Here are made-up nodes, facts about them, and rows of numbers that follow some of those facts. Name the node behind each unnamed row.

How the nodes are related:
Θ: sits directly inside; Φ: uses
klila	Θ	flostu; gizaflir	Θ	dedil; pupom	Θ	rala; stakavok	Θ	plamo
dristan	Θ	fugagrus; fugagrus	Θ	drustu; mobrul	Θ	plamo; zogro	Θ	dutrik
giflur	Θ	difla; fusum	Θ	saple; flibre	Θ	nukeflel; klerum	Θ	dunun
lutrem	Θ	plonepen; gubral	Θ	gamil; pagum	Θ	dedil; tosa	Θ	rosto
skolofon	Θ	bires; diros	Θ	branos; brigrek	Θ	dedil; klape	Θ	dunun
stidok	Θ	branos; klutral	Θ	stiskipum; soklun	Θ	plamo; grukazen	Θ	bires
flatil	Θ	drustu; nefli	Θ	branos; bovofli	Θ	nukeflel; gogu	Θ	difla
zaklupak	Θ	nukeflel; braklono	Θ	branos; tigi	Θ	bune; bruflek	Θ	droskas
skelar	Θ	plamo; dutrik	Θ	nukeflel; skita	Θ	difla; brepam	Θ	skati
plonepen	Θ	nukeflel; bibak	Θ	bires; dunun	Θ	flostu; gonil	Θ	duste
kepa	Θ	drustu; klotun	Θ	drustu; briskil	Θ	dutrik; skose	Θ	bovofli
plostor	Θ	plonepen; zigro	Θ	braklono; tera	Θ	branos; gamus	Θ	dedil
poklir	Θ	duste; fodrakle	Θ	bune; tuduk	Θ	zaklupak; grafi	Θ	brena
mozotrok	Θ	stepes; bires	Θ	fugagrus; mogrol	Θ	drustu; trudrul	Θ	rala
broflapam	Θ	stepes; grusis	Θ	skufas; nuflu	Θ	branos; kludrok	Θ	skati
rosto	Θ	skufas; flinir	Θ	skufas; bune	Θ	difla; vevom	Θ	zoflin
festel	Θ	difla; stumaze	Θ	flostu; rala	Θ	plamo; depas	Θ	bune
nunok	Θ	plamo; klugrim	Θ	saple; libro	Θ	skufas; nizu	Θ	brena
bakil	Θ	skufas; skufas	Θ	drustu; muskas	Θ	zoflin; zigos	Θ	bune
lika	Θ	fusum; bodretek	Θ	fugagrus; luze	Θ	stiskipum; stepes	Θ	nukeflel
dratrom	Θ	dunun; stiskipum	Θ	nukeflel; trabroplur	Θ	droskas; refo	Θ	brena
zugo	Θ	zaklupak; droskas	Θ	dedil; skati	Θ	flostu; sefloplin	Θ	legrul
deflives	Θ	dedil; gamil	Θ	flostu; kemam	Θ	stepes; skuflal	Θ	fusum
tulu	Θ	brena; zubre	Θ	saple; butol	Θ	giflur; faklur	Θ	saple
stustus	Θ	rala; skigar	Θ	brena; muzel	Θ	zoflin; brelis	Θ	branos
klukotur	Θ	dutrik; skigo	Θ	flostu; kenum	Θ	fugagrus; vaflove	Θ	difla
maplun	Θ	legrul; klozos	Θ	legrul; dedil	Θ	flostu; gritel	Θ	dedil
griskaplus	Θ	giflur; branos	Θ	difla; mori	Θ	rala; skilak	Θ	flostu
nitem	Θ	dedil; pagror	Θ	vaflove; tribru	Θ	stepes; grada	Θ	rosto
ratrur	Θ	saple; kasto	Θ	gamil; brena	Θ	zoflin; nebu	Θ	droskas
drubra	Θ	skufas; duste	Θ	stepes; tatem	Θ	bune; skefi	Θ	duste
merur	Θ	dunun; skivor	Θ	legrul; klila	Φ	mori; dristan	Φ	klila
zogro	Φ	festel; giflur	Φ	grusis; flibre	Φ	gritel; klerum	Φ	flibre
plamo	Φ	plonepen; tosa	Φ	kludrok; skolofon	Φ	poklir; zoflin	Φ	gubral
klape	Φ	zogro; stidok	Φ	vevom; grukazen	Φ	tulu; nefli	Φ	broflapam
flostu	Φ	zaklupak; zaklupak	Φ	bovofli; tigi	Φ	zigro; skelar	Φ	libro
skita	Φ	skigar; plonepen	Φ	mobrul; dunun	Φ	droskas; kepa	Φ	zoflin
klotun	Φ	maplun; briskil	Φ	nukeflel; skose	Φ	kasto; plostor	Φ	dedil
zigro	Φ	skolofon; gamus	Φ	klape; fodrakle	Φ	gamus; mogrol	Φ	dratrom
nuflu	Φ	soklun; rosto	Φ	giflur; rala	Φ	trudrul; libro	Φ	nitem
bakil	Φ	dristan; muskas	Φ	flostu; zigos	Φ	nizu; luze	Φ	rosto
stepes	Φ	zigos; dratrom	Φ	klotun; trabroplur	Φ	griskaplus; droskas	Φ	gizaflir
deflives	Φ	stidok; kemam	Φ	tuduk; skuflal	Φ	gamil; tulu	Φ	dunun
butol	Φ	grukazen; stustus	Φ	gogu; skigar	Φ	skefi; brelis	Φ	zubre
skigo	Φ	klerum; kenum	Φ	diros; maplun	Φ	skose; klozos	Φ	stustus
dedil	Φ	sefloplin; griskaplus	Φ	mogrol; nukeflel	Φ	nebu; difla	Φ	mozotrok
skilak	Φ	nuflu; nitem	Φ	luze; grada	Φ	refo; ratrur	Φ	rala
kasto	Φ	brigrek; brena	Φ	tribru; nebu	Φ	stakavok; duste	Φ	tosa
tatem	Φ	drubra; skefi	Φ	tatem

Some rows with their names:
tulu: [ -1  12  27  15   5  -6  48 -18  28  -2  28 -10 -33 -28 -43  21  69  -3
   2   4   0 -35   7  18 -36  -4  18   8   3   5  44 -15  -5 -21 -11 -33
   2 -14 -21]
pagror: [ 15  15  -4  -5   5  -7 -14  18   4  -1   9   7   1  17   4  -2  -4 -10
 -11  -2  -1  11  14   7  -7 -15 -11  -1  -2 -10 -20 -13   1   0 -14   5
  12  -2   3]
klape: [-31  44  27  23   7  -2  28 -18 -21  10 -33   0 -48  28   9 -11  -2 -45
  19  -4   2 -12  18  36  -6 -22  -2 -22  29 -13  53  -9 -60  37   2   3
  10  -2  27]
gubral: [ 19  13  -2   5   1  -9  -5  14  -4  -3  12  10   0  16   6 -11  -6  -8
   7  -7   7  -4  13   0  -3 -18   2  -3  -5   4 -13 -14 -13   7 -18   0
   8  -3  14]
merur: [ 19  15  -2   7   1 -10  -6  14  -4  -4  14  10  -1  14   5 -11  -5  -8
   8  -7   5  -4  13   0  -3 -18   3  -3  -5   4 -12 -14 -14   7 -17   0
   9  -4  16]
soklun: [ 31  13  -4  -8  -2  -1  -2  24   3  -5  11   2   3  20  12  -5 -10  -6
  -9   1 -17   9   7   3  -9 -16  -3   3 -11   5   0 -15  -9   4 -13  10
  13   1  23]
festel: [  7  27   0  -2   5  -1 -12  15  -1   5   0  12 -17  29   5  -3  -5 -18
 -12  -2   3  18  16  18  -5 -16 -19  -7   9 -16 -11 -13 -10   9 -12  13
  20  -3   7]
gamus: [-24  37  27  22   8  -8  28 -12 -28   8 -26   1 -38  18   9 -14  -5 -41
  26  -5   4 -17  17  30  -5 -20   2 -18  30  -6  48  -9 -51  31   1  -7
   7  -2  24]
bires: [-15 -18  -5  -6   6   6  -3  13   3  -3 -30   5  -7  33   3  -1 -14  -3
  10  -3   9   0  14  -3  -6  -6  25   2 -41   3 -24  18  -7 -16 -11  35
  -6  -9  -4]
vevom: [ 24   1   3 -11  -2  -5   7   3  21   2  14   4  -5  22   1 -10  15  -3
 -12  -2  13  -9  12   6  -7 -17   4  -4 -16   0 -20 -20  -4   7 -12   1
   7   0  10]
refo: [ 29  -4   5 -16  -5  -5  14   1  28   6  17   5 -12  22  -2 -14  25  -2
 -17  -3  18 -16  11   7  -6 -16   8  -5 -17   0 -22 -22  -2   8 -10  -1
   7   0   9]
kludrok: [ 20  12  -2   6   1  -9  -5  14  -3  -4  12  10   0  16   6 -11  -5  -9
   7  -6   6  -3  13   0  -3 -18   2  -3  -5   4 -13 -15 -13   7 -17   1
   8  -4  14]
tosa: [-12  -8  19  -7  18 -13  14   2  12 -11 -28 -13   3   7   3  -2 -10 -23
   9   5   1 -27  13  13 -20 -18   7  -3 -14  -1  18  -3  -9  -2  -4 -14
  -7   0  13]
brena: [ -7 -27  20 -12  -8  -7  50 -21   8  21 -18 -14 -20   9   1 -13  47 -11
  -1  -1   5 -24   9  12 -13   4  45  -4 -17  -7  -6   1  -4  -5  16   0
 -23   0 -25]
brepam: [ 20  14  -3   5   2  -9  -5  15  -2  -4  13  10   0  16   5 -10  -5  -8
   8  -6   5  -3  13   0  -3 -18   3  -3  -4   3 -12 -13 -13   7 -17   1
   9  -4  15]
kepa: [-13  -4  17  -4  17 -13  13  -1  15 -11 -24 -14   4   6   3   0  -7 -22
   7   4  -2 -25  13  12 -20 -18   6  -5 -16  -3  18  -3 -11  -1  -4 -13
  -7  -1  14]
muskas: [  0  -5  24  -2   3 -16  28 -12  16  -1 -10 -17   1   2   6  -7  17 -18
  -5   1   1 -25  10  13 -19 -14  12  -6  -5  -6  11 -19  -7   7   1 -21
 -11   3  -1]
skita: [ -7  13   0  -4  19 -14   7  15  -2   9  -1 -12   5  -3   7  19   2 -34
  -3   1 -12  -7  15   9 -23 -16   0  -6   2 -19  11  -3   0   1   4 -23
  -1   4  -5]

Name these rows:
No name comes twice in this set of rows, the named rows included.
[ -5   9  19  16   7 -21  19  -1 -10  -7 -10 -11   7  -4  11  -9  -3 -23
  18  -4  -5 -19  13   7 -14 -15   9  -5   6   0  18 -13 -16   8  -4 -22
  -9   0   4]	skigo
[ -4  12  15  14   8 -20  16  -2 -10  -4  -6  -9   3  -5   8  -8   1 -24
  19  -3  -8 -20  13   7 -14 -16  11  -7   6  -2  20  -9 -19   7  -3 -21
  -7  -1   9]	skilak
[-14   3  28  10   9 -20  13   5  -4  -9 -24 -17  18   2  17  -2 -10 -26
  -5   2  -8   2  13  15 -20 -12  -9  -1  11 -16   8 -23   5   2  -2 -21
  -9   4 -20]	zigro
[-13 -21  18  -4  -5  -7  41 -16  -3  15 -25 -16 -12   7   5  -7  30 -14
   6  -2  -1 -17   9  10 -14   2  40  -3 -14  -8  -1   3  -7  -5  14   1
 -24   0 -26]	zoflin
[  9  22  10  17  12 -21  14  -1   0   0 -15  -2   9  -7   2 -24  -2 -20
  19  -4  -4 -26   9   6 -12 -14   5  -5  13  -5  22   6 -23   6  -2 -29
 -11   0  12]	trabroplur
[-10  -6  16  -9  18 -12  12   1  13 -10 -24 -11   0   6   1  -3  -8 -21
  10   5   0 -27  13  13 -18 -17   7  -3 -15  -1  18   0 -10  -2  -5 -13
  -5  -1  17]	grada
[ 22  19   2   7  27 -16   6  -7  69   2 -50   3  26   0 -17 -54  -7  -5
  -5   1  -2 -30  -1   8 -19 -10 -14  -2   6 -24  29  53 -30  -1   1 -27
 -21   7  25]	mogrol
[ -9   5 -15 -44   9 -12 -11 -43 -30  -4 -51 -15 -13   1  15 -16   8 -22
  39  13 -23 -63  18  16 -15   7  48  -5 -57 -11 -11  17  -7 -47  17  14
 -24 -18  29]	rosto
[-11 -34  13  -4  24 -26  -1   9  60  -8  -7 -11   8 -11 -16 -26   2  -5
   5   0 -35  -2  10  15 -11 -14   3 -10   6 -13  25  47 -19   9   4   4
  -7   5  44]	klotun
[ 14  -5 -14 -25  21   1  -5  31  15   1   4   7  -2  27   0  14 -16 -16
   1   0  21 -17  15  -4  -9 -26   7  -1 -35   7 -15   2  -2   0 -15  -1
  12   0  24]	drubra
[  9  -8   2   5   1 -17  -9  26 -13  -7  32   8  -8   7   4  -7  -4  -8
  18  -9  -7   7  18   1   5 -19  10  -6   2  12 -14 -12 -10  13 -16  10
  15  -4  26]	brigrek
[-22  11  19  18  20  -6  21  -4  21 -17  -3 -11 -14 -16 -27  23  20 -12
  14   5  -6 -29  11  12 -34 -11   8   6 -12   5  43  -1 -12 -21 -16 -20
  -1 -14  -3]	grukazen
[ 11   0  -1 -11  10  -3  -8  14  18 -10  -4   6  -1  26   1  -4 -13  -6
  -1   0  12  -9  14   4  -8 -20   0  -1 -24   4 -14  -7  -6  -1 -19   9
   9  -4  20]	flatil
[-19  -1  13  24   1 -18  25   4 -52   8 -25  -3  -5  -4  13 -15  -2 -23
  46 -10  -8 -12  12  -1  -4   1  38  -1   9   4  10  12 -20  -4   6  -5
 -22  -5 -17]	dedil
[ 30   9   1  -7  -4  -2   0  27   1  -8   6   0   9  22  15  -7 -15  -6
 -10   0 -14  10   7   2 -10 -16  -4   4 -10   7  -3 -20  -6   6 -14   8
  11   2  16]	stakavok

Now the same nodes, written a new way:
Known rows:
klukotur: [ -3   6   2   1   1   3   4  -3   2  -2  -2  -7   5   3 -11   4  -1   0
 -15   2   1  -1  -6   0  -7  -5   5   2]
libro: [  2   7  17  -1  -2   9  12   8  -8  -1  -5   1  -6   7  37  -7  -1  -2
 -73   9   7 -22  36  -8   4  -4  14  -1]
nitem: [  3   5  14   3   1  12  16   4 -11  -3  -2  -7  -6   3  43  21  -3   2
 -49  -3  11  -9  37  -8 -10  -8  11   5]
luze: [  0  17  14  -6   1   8  14   4 -10 -11  -9  -9   5  11  20  16  -1   1
 -37   3   7  -5  16 -12 -10  -7  11   4]
griskaplus: [  6  -3  -7   9  -1   7   8  -1  -4  -7   5 -12   3 -13  -9  22  25   5
   4   1  11  -5 -25 -13  31  12  12 -12]
mogrol: [ 10  -3  -2   4  -3   2   6   0 -12  -4  13 -11  -1 -13 -16   7  17   4
 -21   7   7   2  -9  -9  23   9  14 -16]
bires: [  2   2   7  -2   3 -10   2  -5   1   2   6   3  -2  -1  -7 -21  -2  -1
   0   2   4   3  15  -4  -2   4  13   1]
grukazen: [ 10 -11   7  -1   5  -8 -13 -16   9   3   6   5   2   0 -14 -43 -15  -4
   6   1   9   5   3   1  -3   6  -1   1]
nizu: [ -8  -7  -4  -2  -5   2 -17   4  -2  -7   5  -3   2  -2  -3  -8  -6   3
  -8   0   6  -6   3  -1  -8   1   0  11]
brena: [ -3   4  -5  -1   2   6   8   4   0  -2  11  -1  -5   6  -4 -13  -5   3
   2   0   5  -8  -7  -4  -8  -2  -6   3]
zigos: [-7 -8 -1  2  2 -2  1 -3  8  1 -1 -2  4  0  9  1  4  0 17  2  2 -4 -9 -5
  0 -2  2  2]
nebu: [  2  -2   0   8   2   2  -2  -4   7   0   8  -8  -6  -5  13   9  -7   1
   1  -6   3   5  14   2 -12  -6   5   2]
brigrek: [ -2 -19   2   4 -11 -20  24 -13  12  -4   6 -22 -32 -14 -11   9  12   1
 -29  -6   1 -13   8  -8 -11  -2  11  10]
kasto: [ -1 -16   0   2  -8 -17  35 -12   9  -1   9 -20 -33  -9 -13   3  13   1
 -25  -3   0 -14   0 -10 -11  -4   5   6]
grada: [  5   7   4   0   1  -3  -2   3  13  -1  10   0  -9   2   3 -29  -5  -4
 -12   9  -3  -5   2  -2   2  -4   4 -11]
klugrim: [-6 11 -2  2 -4  3 12 -8  1  0  4 -1  3  1  0 -7 -3  1 -3 -1 -1 -1  1 -4
 -7  0  2  1]
pupom: [ -9   0  -2   0   0   6 -15 -10   1   0  -1  -3 -11   5  -3   2   0   3
 -11   1   4   7   6  -5   5  -7   2  -2]
sefloplin: [ -7  -1  -1   1  -4   0 -10  -6   2  -3   0  -3   3  -2   1  -1  -3   1
  -8   0   1   1   7  -2  -3  -1   6   5]

Rows to name:
No name comes twice in this set of rows, the named rows included.
[ -3  17  10 -11   0  -3  10   2  -2 -17  -4  -9   7   7  34   4   2   3
  26   2   5   8   6 -24 -12  -6   8   2]	giflur
[ -4   6  12   1   3  20  20   2 -16   3  -7   1 -13  15  32  12   2   3
 -67   2  12 -18  28 -10   5  -9   5  -1]	skelar
[-7  5 -1  1 -6  0 -2 -8  1 -2  1 -2  4 -3  1 -4 -4  1 -7 -1 -1  1  7 -3
 -5  0  6  4]	zubre
[  5 -15  -2   4   6   5   1 -16  16   2   1   0   6   4   3 -23 -10  -2
  22   0   8  -5 -29  -3  -1  -2 -20  -2]	butol
[  1   5   2   0   4  -1   6  -1   6   2   8   0  -6   4  -3 -18  -3  -1
   0   4   1  -1   0  -3  -2  -3   3  -4]	kepa
[-5 -2 -3 -1 -1  3 -4  1  0 -3  6 -3 -2  2 -2 -7 -4  3 -3  0  5 -4  0 -3
 -6 -1  0  5]	muzel
[-6  3 -3  0 -2  3  0 -1  1 -2  6 -1  0  2 -2 -9 -4  2  0  0  3 -4 -1 -2
 -7 -1 -1  4]	zoflin
[ -2   6   3   2   4   3  -1  -3   5  -2  -5  -9   8   5 -18  10  -3  -1
 -16   2   0  -1 -11   4  -8  -6   5   4]	skefi
[  8 -15  -4   5  -3   2  18  -4 -17   1  17 -16  -3 -17  -5  23  13   6
 -24   4   3   8  -3  -6   6  -1   6 -12]	dratrom
[ -3 -22  -2  -4  -7 -12  31  -9 -11   4  11 -14 -12  -9 -16   3  14   3
 -31   7  -3  -2  -8 -10  -3  -5   0  -4]	maplun
[ -3   3  -3   0   3   5   5   3   2   0   9  -2  -5   6  -4 -12  -4   3
   5   1   5  -6  -6  -3  -7  -4  -5   1]	muskas
[ -5  -4  -4  -2  -1   5  -7   5  -1  -5   8  -3  -2   2  -5 -11  -5   4
  -3   1   7  -8  -2  -2  -8  -1  -3   8]	grafi
[ -2   5   2   0  -1  -3   1  -4   4   0   5  -1  -1   0  -1 -14  -3  -1
  -4   2   0   0   6  -3  -3   0   7  -1]	drustu

The same nodes again, as new rows of numbers:
Known rows:
nitem: [-15 -43 -23   8   9   3  13  16  -4  -7 -44  -4   5]
skuflal: [  5  -3  13   3  25  14  -3   8 -30  23   5   8  14]
deflives: [ 10 -23 -26  -8  16   0 -16   5 -19   9  -5  22   5]
stidok: [-16   7  -9  -5  -4   6   8  19   3  -8  17  -1  10]
rosto: [ 15   1 -15  12 -14 -20  24   2   3  50  28  -7 -14]
giflur: [ 36  30 -28  -3 -22 -19  34  21  -2  34  46   4   6]
grusis: [ 32  25 -20   6 -41 -42  44 -11  12  49  38 -17 -17]
muskas: [ 13 -10  -8  14  20  26  -8   3  -3  14  10  18   9]
trudrul: [  7  -2  20  12 -39 -17   9   2  17 -12 -12  -6  15]
bovofli: [  6  17   8   2 -11  -9  20   1  13 -11 -18 -22 -10]
nukeflel: [ 9  6  4  3  6  3  3 10  2  3 -6 -3 -6]
kenum: [ -8 -20  -1  10  14   7 -18   2  -2  31  19   9 -13]
skigar: [ 15  -3 -10  20   5  24  14 -14  13   1   3   5   9]
drubra: [-19  -3   5  11 -22 -17  21 -15  16   9  -4 -28 -14]
legrul: [ 2  1  6  3  1  2  5  0 -4  4 -1 -1  6]
duste: [ 20   5   1   2  30  14 -19  27  -1  10  -3   9 -19]
grukazen: [ -9 -15 -22  42 -19  -4 -27   1 -14  23  15 -50 -17]
mori: [  6  -3  19  13 -40 -17  11   3  17 -12 -13  -7  14]

Name these rows:
No name comes twice in this set of rows, the named rows included.
[ 16  -2 -21  34  -3  25   7 -10   4  -1   2 -16  11]	tulu
[  1 -23  -8 -33  12 -16  39  -3  17   9 -23  46   0]	droskas
[  4 -15  -8 -11   5  -8  24   2   3   9 -15  17   4]	dunun
[15 -7 -8 17 21 30 -7 -5 -1 10 11 17 11]	brena

The same nodes again, as new rows of numbers:
Some rows with their names:
gamil: [-41  31   2   3  14  15 -14  -4 -22  14  10  -8  -2]
zaklupak: [-16 -22  14   4  11  13  -1  -1 -20   2  25  -7 -24]
maplun: [-25 -23  30 -54  33  13 -57  23   6  -8 -23  47  80]
refo: [-24  27  20  11 -16  22 -12   9  -1  20  28  -2   6]
branos: [ -8  20  17 -11 -15  18 -10 -11 -15 -13  24  -8  -8]
festel: [-24  32  10   0 -20  26 -32  -2  -7   9  42 -23  -2]
nukeflel: [-13 -21  14   4  12  13   3  -1 -20  -1  20  -5 -23]
zogro: [ -2 -22  10   5  10  19  -5   3  -8   8  29 -14 -15]
muskas: [ 34  -5  22   6   2  14  31   2   0  -6 -13   7  -4]
saple: [-17  10  20   2   0  13   7  -1 -19  -1   4   5 -13]
skufas: [-14   8  14  -7  -9  20  -2   9 -35  -2 -30  -4 -30]
zigro: [  8  21  13  -8 -15  23 -12  -8  -6  -9  27 -14  -2]
merur: [ 0 17  0  0 21 15  2 -3 -9  9 -7 -4  7]
gonil: [  3 -40   9   0  18  18 -11   5 -10   6  33 -11 -12]
lutrem: [  0 -24  11   0  11  17  -4   4 -10   6  23  -8 -10]
diros: [-20  34  10  -7 -21  27 -35  -4  -7   4  44 -20   4]
gubral: [-27  31  -2   5  13  19 -19  -1 -11  20  11 -14   6]
trabroplur: [ 41 -21  -7 -88   6  10  16 -18 -63  35 -19  95  31]

Which node is each row?
No name comes twice in this set of rows, the named rows included.
[ 18 -53  14   0  26   9  19  -2 -15 -11  11  -1 -27]	duste
[  0  18   1   2  17  17   2  -2  -7   9  -4 -10   2]	klila
[ 41   3  16  -5  -6  18  14  -9  -3 -21   1  -7  -6]	fodrakle
[  4  22  12  -4 -16  23 -12  -7  -2  -3  27 -17  -3]	tatem
[-25  21  11   5  -8  23 -21   6  -9  16  26 -11  -2]	sefloplin
[-44  -7  12   6   5  17 -23   2 -24  13  44 -13 -22]	bovofli
[-36 -54  32 -48  62  10 -76  31  21 -20 -18  33  86]	skose
[ -8  19  16  -9 -10  18 -10 -10 -15 -11  21  -6 -10]	bune
[ 31   7  -2  -1  35  11  26  -8  -6  -2 -32  -2   5]	deflives
[  1  19  -1   5  20  16   5  -4  -9   9  -7 -11   0]	klape
[-12  14  25   9  -8  14  14   2  -8   4   8   7  -7]	rala
[  6  20  -5   5  29  15   6  -6  -8   8 -15 -12   5]	gamus
[-26 -11   8   4   6  22 -27   7 -12  16  43 -15  -8]	tuduk
[ 17   3  19 -10  -5  13  16 -12 -13 -21   1   1 -14]	difla

